29	16	24	168	155	106	170	149	13	48 -> zono
93	94	94	96	95	92	95	95	93	94 -> Dep
106	107	106	106	108	107	106	107	107	108 -> Kur
49	117	133	105	124	16	94	134	87	153 -> Revum
100	101	149	45	158	144	159	105	101	101 -> fozin
101	101	101	101	102	101	101	102	101	101 -> miri
85	91	94	98	98	84	97	100	87	96 -> gos
45	38	45	158	149	105	159	144	34	64 -> sagof
q: 101	101	101	102	101	101	102	101	101
miri
q: 106	170	149	13	48
zono
q: 45	158	149	105	159	144
sagof
q: 158	144	159	105
fozin
q: 100	101	149	45	158	144	159	105	101	101
fozin
q: 45	38	45
sagof

170	137	27	98	144	130	138	132	27	90	147	75	50	143	168	174	137	42	23	34	85 = Dep
112	112	90	116	153	51	174	113	183	19	183	87	84	57	64	148	131	151	32	112	135 = Revum
162	100	172	18	90	26	167	22	156	63	46	84	87	126	150	175	30	105	89	34	31 = gos
q: 84	87
gos
q: 18	90	26
gos
q: 90	116	153	51	174
Revum

101	66	117	65	79 -> miri
197	155	44	130	84 -> Kolig
155	197	44	130	75 -> Kur
130	155	197	44	119 -> fozin
q: 155	197	44	130	75
Kur
q: 130	155	197	44
fozin
q: 197	44	119
fozin

117	117	104	113	116	115	105	117	105	104	105  Revum
87	87	132	87	88	87	129	88	127	127	130  miri
178	177	48	166	170	170	56	175	60	57	56  sagof
96	97	123	94	96	96	123	96	121	120	123  Faru
158	158	66	148	152	152	72	156	75	73	72  leda
96	98	123	96	99	97	120	98	118	119	120  dosus
116	115	105	117	102	104	105	175	59	58	57  gos
37	33	178	46	41	36	172	39	170	164	174  Kur
157	158	67	147	152	153	72	155	74	74	72  zono
97	123	96	166	171	170	55	175	58	57	55  fozin
q: 96	123	96
Faru
q: 116	115	105	117	105	104	105
Revum
q: 158	158	66	148	152
leda
q: 96	166	171	170	55	175	58	57
fozin
q: 104	113	116	115	105	117	105
Revum

64	91	93	84	93	125	151	74	116	118	116	106	68	133	143  leda
83	121	66	123	122	80	139	90	118	129	79	69	84	69	85  Kolig
153	145	67	120	18	103	32	40	152	127	85	81	133	68	116  miri
133	69	116	67	100	151	75	104	78	48	121	116	129	125	169  Dep
83	121	84	123	122	80	139	90	118	129	79	69	84	69	85  zono
q: 68	133
leda
q: 133	68	116
miri
q: 83	121	66	123	122	80	139	90	118	129	79	69	84	69	85
Kolig

92	70	111	101	137	30 : gos
24	89	12	55	129	99 : Dep
116	78	124	96	80	146 : zono
40	87	81	135	109	115 : fozin
4	72	101	78	102	146 : leda
24	89	12	116	77	120 : Kur
q: 78	124	96
zono
q: 116	77
Kur
q: 12	116
Kur

82	114	77	123	114	83	112	117	82	78	109	119	80	109	83	112	117	82	116	117	120	120	119	77	120	119 -> miri
82	114	77	123	114	83	112	117	82	78	109	119	80	109	83	112	117	82	116	117	120	120	119	66	119	121 -> Faru
112	91	120	84	89	115	90	88	114	116	91	88	113	92	114	90	88	115	90	88	84	86	85	117	85	84 -> zono
82	114	77	123	114	151	112	117	154	78	67	119	80	109	83	112	117	82	116	117	120	120	119	77	120	119 -> Kolig
122	78	143	81	86	129	75	79	131	132	79	78	123	69	122	75	81	129	84	78	84	79	82	130	85	84 -> Dep
q: 82	114	77	123	114	83	112	117	82	78	109	119	80	109	83	112	117	82	116	117	120	120	119	66	119	121
Faru
q: 114	77	123	114	151
Kolig

115	50	96	41	169	76	91	100 -> zono
91	114	61	74	170	50	91	32 -> Revum
115	50	41	96	169	88	91	32 -> Faru
77	87	152	145	173	41	88	145 -> leda
115	50	96	41	169	88	119	54 -> gos
q: 61	74	170	50	91
Revum
q: 74	170	50	91
Revum
q: 115	50	96	41	169	88	119	54
gos
q: 96	41	169	88
gos

181	10	19	14	193  Kolig
10	181	181	186	18  sagof
30	183	179	183	18  Revum
20	10	19	14	193  Faru
q: 20	10	19	14	193
Faru
q: 181	10	19	14	193
Kolig
q: 181	10
Kolig

